Here is a tiny trained network, its code and every weight. The questions are about switching its units off for an input and a target symbol, where a switched-off unit gives its printed mean instead of its output.

import numpy as np


def w(rows, s, z=0):
    codes = np.array(rows[::2]) - 128.0
    scale = np.full(codes.shape[1], s)
    scale[-1] = z or s
    return codes * scale


def norm(h):
    return h / np.sqrt((h * h).mean(-1, keepdims=True) + 1e-5)


def f(y):
    return y / 2 * (1 + np.tanh(0.7978845608 * (y + 0.044715 * y**3)))


def softmax(a):
    e = np.exp(a - a.max(-1, keepdims=True))
    return e / e.sum(-1, keepdims=True)


def log_softmax(a):
    a = a - a.max(-1, keepdims=True)
    return a - np.log(np.exp(a).sum(-1, keepdims=True))


def net(x, mask):
    ids = ['ΘΛΞΦβγδεημπτψ'.index(c) for c in x.split()]
    T = len(ids)
    res = E[ids] + P[:T]
    u = 0
    for l in range(2):
        r = norm(res)
        for j in range(3):
            rows = slice(2 * j, 2 * j + 2)
            q, k, v = (r @ M[l][rows].T for M in (Q, K, V))
            z = softmax(np.where(np.tri(T) > 0, q @ k.T / 2**0.5, -1e9)) @ v
            o = O[l][rows]
            res = res + np.where(mask[u + j], z, o[:, -1]) @ o[:, :-1]
        u += 3
        y = f(norm(res) @ A[l][:, :-1].T + A[l][:, -1])
        res = res + np.where(mask[u : u + 4], y, B[l][:, -1]) @ B[l][:, :-1]
        u += 4
    return log_softmax(norm(res)[-1] @ U[:, :-1].T + U[:, -1])


Q, K, V, O, A, B = {}, {}, {}, {}, {}, {}
E = w([
[71,136,123,111],'Θ',
[116,122,218,116],'Λ',
[81,135,134,111],'Ξ',
[72,92,115,136],'Φ',
[107,183,145,143],'β',
[103,97,152,210],'γ',
[83,149,100,98],'δ',
[103,186,42,128],'ε',
[90,113,107,255],'η',
[139,89,91,86],'μ',
[74,92,100,143],'π',
[69,124,119,128],'τ',
[64,154,124,104],'ψ',
],0.029)
P = w([
[2,161,111,87],'0',
[47,132,99,123],'1',
[85,120,97,150],'2',
[113,118,101,164],'3',
[137,129,101,179],'4',
[159,125,94,194],'5',
[180,114,99,201],'6',
[207,122,100,211],'7',
[222,120,106,226],'8',
[216,143,116,238],'9',
],0.0083)
Q[0] = w([
[117,164,135,223],'L0H0',
[63,125,115,214],'L0H0',
[111,124,146,186],'L0H1',
[102,189,82,146],'L0H1',
[236,103,188,5],'L0H2',
[119,150,149,158],'L0H2',
],0.016)
K[0] = w([
[159,128,140,159],'L0H0',
[221,152,100,163],'L0H0',
[116,150,169,189],'L0H1',
[139,159,130,127],'L0H1',
[9,108,122,96],'L0H2',
[132,131,151,135],'L0H2',
],0.015)
V[0] = w([
[143,82,193,72],'L0H0',
[150,116,148,142],'L0H0',
[82,98,138,144],'L0H1',
[80,176,105,125],'L0H1',
[159,84,19,71],'L0H2',
[161,242,2,150],'L0H2',
],0.0094)
O[0] = w([
[153,2,220,75,31],'L0H0',
[156,66,133,112,74],'L0H0',
[146,185,131,139,243],'L0H1',
[182,195,132,133,253],'L0H1',
[125,92,81,68,159],'L0H2',
[140,148,62,193,148],'L0H2',
],0.0095,0.0046)
A[0] = w([
[162,134,96,73,1],'L0N0',
[237,101,37,61,182],'L0N1',
[152,90,117,140,223],'L0N2',
[147,254,101,20,182],'L0N3',
],0.0093,0.0035)
B[0] = w([
[202,202,114,51,117],'L0N0',
[99,13,78,181,197],'L0N1',
[55,103,128,189,146],'L0N2',
[111,2,104,204,253],'L0N3',
],0.0091,0.0054)
Q[1] = w([
[201,143,250,119],'L1H0',
[138,107,136,162],'L1H0',
[113,89,142,123],'L1H1',
[125,127,173,151],'L1H1',
[127,105,97,70],'L1H2',
[117,77,142,203],'L1H2',
],0.02)
K[1] = w([
[8,162,116,86],'L1H0',
[128,72,177,139],'L1H0',
[146,134,138,52],'L1H1',
[158,191,168,95],'L1H1',
[57,186,126,41],'L1H2',
[136,93,57,167],'L1H2',
],0.015)
V[1] = w([
[176,160,219,138],'L1H0',
[192,125,121,90],'L1H0',
[86,81,114,169],'L1H1',
[62,170,147,69],'L1H1',
[142,5,110,132],'L1H2',
[92,109,202,100],'L1H2',
],0.012)
O[1] = w([
[36,166,215,141,10],'L1H0',
[84,1,149,67,55],'L1H0',
[112,36,104,202,211],'L1H1',
[247,150,60,14,150],'L1H1',
[61,175,145,115,163],'L1H2',
[178,85,156,238,95],'L1H2',
],0.0069,0.011)
A[1] = w([
[164,182,251,128,253],'L1N0',
[81,197,71,166,239],'L1N1',
[153,28,120,131,107],'L1N2',
[225,204,102,90,98],'L1N3',
],0.013,0.0047)
B[1] = w([
[40,94,255,38,155],'L1N0',
[164,95,221,99,252],'L1N1',
[134,75,109,231,157],'L1N2',
[157,166,198,27,147],'L1N3',
],0.0079,0.014)
U = w([
[152,106,145,165,64],'Θ',
[44,119,208,99,201],'Λ',
[168,83,179,195,85],'Ξ',
[197,115,155,108,139],'Φ',
[125,169,160,180,159],'β',
[129,73,244,232,76],'γ',
[1,108,111,114,187],'δ',
[12,224,44,101,146],'ε',
[75,172,143,217,57],'η',
[38,2,156,139,198],'μ',
[62,179,94,105,111],'π',
[169,99,170,152,254],'τ',
[112,146,138,170,45],'ψ',
],0.0087,0.005)

Each question gives the input, a string of symbols that net reads in full, and the target symbol t.
The units are the heads (2 rows each of Q, K, V and O) and the neurons (one row each of A and B). Each row of codes is followed by its name. A weight is (code - 128) times the scale printed after its matrix; where a second scale follows, it is the last column's (O, A, B and U).
mask holds one flag per unit, layer by layer, with each layer's heads first. A switched-off unit (its flag False) gives its mean, the last column of its rows in O or B, instead of its output. The means were averaged over made-up inputs and are rounded, as every weight is.
A unit's drop is (log p(t) with every unit on - log p(t) with that unit switched off) / (log p(t) with every unit on - log p(t) with every unit switched off).
The circuit of an input: a set's keep is (log p(t) with only the set's units on - log p(t) with every unit switched off) / (log p(t) with every unit on - log p(t) with every unit switched off). Starting from the 12 units with the biggest drops (on a tie, the unit counted first), units are removed one at a time, each time the one whose removal leaves the highest keep (on an exact tie, the one counted first), for as long as the keep stays at least 0.8.
circuit, biggest first: the units of the circuit, biggest drop first
most important unit: the unit with the biggest drop
k most important neurons: the k neurons with the biggest drops, biggest first
top k neurons in layer l: the k neurons of layer l with the biggest drops, biggest first
drop when u is switched off: that unit's drop, to one decimal
input μ ε Φ ψ δ τ, target ε: circuit, biggest first => (L1H2; L0N1)
input η μ Φ ψ γ μ ψ Φ μ τ, target μ: most important unit => L0H2
input η Φ μ Λ β τ ψ Λ π δ, target Λ: circuit, biggest first => (L0H2; L1H0; L1N0)
input Φ γ Φ π τ Θ, target γ: circuit, biggest first => (L1H0; L1N1)
input τ Φ ψ Θ Λ π Θ, target Λ: circuit, biggest first => (L1N0; L0H2)
input Φ ε Ξ, target ε: 2 most important neurons => (L1N2; L0N1)
input τ π Λ, target Λ: circuit, biggest first => (L1N0; L0H2)
input μ Λ Φ Φ Φ ε Θ, target ε: 2 most important neurons => (L1N2; L0N3)
input ψ Φ Φ, target Φ: 3 most important neurons => (L0N1; L0N3; L1N3)
input Φ η Θ Φ μ γ Λ Λ δ, target Λ: top 2 neurons in layer 0 => (L0N1; L0N3)
input Φ Φ Φ μ π Θ π Θ Ξ, target μ: 2 most important neurons => (L0N3; L0N1)
input ε π Φ, target ε: top 2 neurons in layer 0 => (L0N3; L0N1)
input η Ξ Λ β τ Θ Θ Ξ Λ Φ, target Λ: 2 most important neurons => (L1N0; L0N3)
input μ Θ Θ Φ π ψ, target μ: circuit, biggest first => (L0N3)
input Φ μ γ μ τ Φ Λ ψ, target Λ: drop when L0H2 is switched off => 0.2
input ψ Φ Φ Φ, target Φ: drop when L0H1 is switched off => 0.0
input μ Φ τ Φ ε η Φ β μ, target μ: drop when L0N1 is switched off => 0.2
input ψ π Φ Φ Φ Φ Ξ Λ, target Λ: drop when L1N0 is switched off => 0.4
